Below is a small trained network, with its code and all its weights. Each question gives an input and a class and asks what happens when units are switched off, that is, made to give their printed mean instead of their output.

import numpy as np


def w(rows, s, z=0):
    codes = np.array(rows[::2]) - 128.0
    scale = np.full(codes.shape[1], s)
    scale[-1] = z or s
    return codes * scale


def norm(h):
    return h / np.sqrt((h * h).mean(-1, keepdims=True) + 1e-5)


def f(y):
    return y / 2 * (1 + np.tanh(0.7978845608 * (y + 0.044715 * y**3)))


def log_softmax(a):
    a = a - a.max(-1, keepdims=True)
    return a - np.log(np.exp(a).sum(-1, keepdims=True))


def net(x, mask):
    res = np.array(x, float).reshape(1, 5) / 4 @ E
    u = 0
    for l in range(3):
        y = f(norm(res) @ A[l][:, :-1].T + A[l][:, -1])
        res = res + np.where(mask[u : u + 6], y, B[l][:, -1]) @ B[l][:, :-1]
        u += 6
    return log_softmax(norm(res)[-1] @ U[:, :-1].T + U[:, -1])


A, B = {}, {}
E = w([
[64,109,112,88,156,141,87,69,124],'x0',
[119,135,146,88,148,177,125,184,119],'x1',
[203,2,124,146,113,82,105,143,141],'x2',
[183,157,151,100,170,165,143,108,142],'x3',
[154,112,147,163,130,214,141,106,136],'x4',
],0.0081)
A[0] = w([
[103,85,113,154,145,186,88,36,176,2],'0.n1',
[45,176,137,112,156,184,147,103,138,36],'0.n2',
[193,127,160,69,199,176,115,92,168,11],'0.n3',
[153,100,135,115,145,168,92,37,179,14],'0.n4',
[126,41,121,116,138,153,73,213,106,20],'0.n5',
[254,153,170,109,145,112,152,169,194,62],'0.n6',
],0.0062,0.0045)
B[0] = w([
[103,148,152,94,156,125,220,87,29,161],'0.n1',
[172,113,86,131,2,75,116,136,197,219],'0.n2',
[96,116,47,184,127,194,110,115,67,170],'0.n3',
[87,137,60,143,138,161,119,50,70,147],'0.n4',
[123,111,179,62,63,101,118,131,186,191],'0.n5',
[155,85,58,89,126,104,199,141,51,255],'0.n6',
],0.0067,0.0025)
A[1] = w([
[126,99,133,2,237,143,69,128,156,82],'1.n1',
[55,249,92,122,115,76,120,158,144,100],'1.n2',
[44,155,157,158,116,205,92,173,190,130],'1.n3',
[169,196,151,167,94,214,147,175,165,15],'1.n4',
[183,78,139,150,98,15,99,170,155,1],'1.n5',
[105,143,156,118,219,175,101,86,72,31],'1.n6',
],0.007,0.0028)
B[1] = w([
[81,171,159,61,74,153,129,93,172,182],'1.n1',
[78,119,212,91,116,86,100,34,115,255],'1.n2',
[148,107,134,123,58,151,98,130,231,195],'1.n3',
[160,191,155,203,162,146,145,254,169,186],'1.n4',
[127,68,42,166,163,137,156,169,220,241],'1.n5',
[74,138,63,120,157,131,114,177,174,145],'1.n6',
],0.0079,0.0044)
A[2] = w([
[84,54,223,49,118,210,73,137,59,106],'2.n1',
[130,29,93,161,141,2,138,97,78,95],'2.n2',
[137,100,106,188,162,178,137,73,146,47],'2.n3',
[122,210,191,173,99,140,170,53,84,99],'2.n4',
[177,197,183,117,229,126,160,213,11,2],'2.n5',
[175,56,103,125,116,106,128,238,151,94],'2.n6',
],0.0068,0.0028)
B[2] = w([
[76,125,75,76,106,71,137,157,150,185],'2.n1',
[148,119,196,207,179,128,105,153,117,230],'2.n2',
[110,165,111,93,142,159,58,128,84,141],'2.n3',
[109,73,104,51,117,148,170,178,156,182],'2.n4',
[162,117,85,84,49,146,221,70,1,170],'2.n5',
[146,139,55,73,90,68,117,174,169,254],'2.n6',
],0.0082,0.0052)
U = w([
[158,170,136,140,134,117,95,119,92,1],'0',
[57,100,219,207,178,61,108,73,90,91],'1',
[84,126,23,87,172,224,109,75,70,127],'2',
[49,146,185,20,53,70,107,55,156,183],'3',
[234,80,145,227,170,147,69,66,65,93],'4',
[202,184,105,107,93,186,246,158,40,138],'5',
[204,54,57,151,126,41,135,203,173,175],'6',
[120,212,203,179,118,189,131,197,221,124],'7',
],0.013,0.0072)

Each question gives the input, the list of numbers given to net, and the class t.
The units are the neurons (one row each of A and B). Each row of codes is followed by its name. A weight is (code - 128) times the scale printed after its matrix; where a second scale follows, it is the last column's (A, B and U).
mask holds one flag per neuron, layer by layer. A switched-off neuron (its flag False) gives its mean, the last column of its row in B, instead of its output. The means were averaged over made-up inputs and are rounded, as every weight is.
A unit's drop is (log p(t) with every unit on - log p(t) with that unit switched off) / (log p(t) with every unit on - log p(t) with every unit switched off).
The circuit of an input: a set's keep is (log p(t) with only the set's units on - log p(t) with every unit switched off) / (log p(t) with every unit on - log p(t) with every unit switched off). Starting from the 12 units with the biggest drops (on a tie, the unit counted first), units are removed one at a time, each time the one whose removal leaves the highest keep (on an exact tie, the one counted first), for as long as the keep stays at least 0.8.
units of the circuit, in order: the units of the circuit, biggest drop first
most important unit: the unit with the biggest drop
k most important neurons: the k neurons with the biggest drops, biggest first
top k neurons in layer l: the k neurons of layer l with the biggest drops, biggest first
drop when u is switched off: that unit's drop, to one decimal
input [8,-1,8,1,0], class 3: units of the circuit, in order -> 1.n1; 0.n2
input [-3,-5,8,7,6], class 4: units of the circuit, in order -> 2.n1; 2.n4; 2.n3
input [-4,-8,-3,1,-4], class 1: most important unit -> 2.n2
input [1,4,5,7,-1], class 5: 4 most important neurons -> 0.n6; 1.n2; 1.n5; 0.n3
input [-2,-4,-2,-3,3], class 7: 2 most important neurons -> 0.n6; 1.n4
input [-6,-4,0,8,-2], class 5: 2 most important neurons -> 2.n5; 0.n2
input [-2,-2,-2,-7,3], class 7: units of the circuit, in order -> 2.n6; 0.n6
input [6,-5,0,-2,-2], class 1: units of the circuit, in order -> 2.n2; 2.n6
input [5,-5,4,2,0], class 1: units of the circuit, in order -> 2.n2; 0.n1
input [0,-4,2,5,2], class 4: top 2 neurons in layer 1 -> 1.n1; 1.n4
input [-8,-6,-5,-8,-2], class 3: 3 most important neurons -> 1.n2; 2.n4; 0.n6
input [-4,-7,-3,-7,5], class 7: top 2 neurons in layer 2 -> 2.n6; 2.n5
input [5,-5,-2,8,-2], class 2: 2 most important neurons -> 0.n3; 0.n4
input [7,4,8,6,-7], class 3: units of the circuit, in order -> 1.n1
input [7,8,7,2,-6], class 3: drop when 1.n1 is switched off -> 1.3
input [5,-7,-1,0,2], class 2: drop when 1.n2 is switched off -> 0.2
input [1,-6,-2,-6,8], class 2: drop when 1.n2 is switched off -> 0.3
input [-1,1,2,7,-5], class 5: drop when 0.n6 is switched off -> 0.2
input [-6,-8,-3,7,-6], class 5: top 2 neurons in layer 0 -> 0.n2; 0.n6
input [-5,6,-3,0,-6], class 3: most important unit -> 1.n2
input [-3,-5,1,2,7], class 5: top 2 neurons in layer 1 -> 1.n5; 1.n3
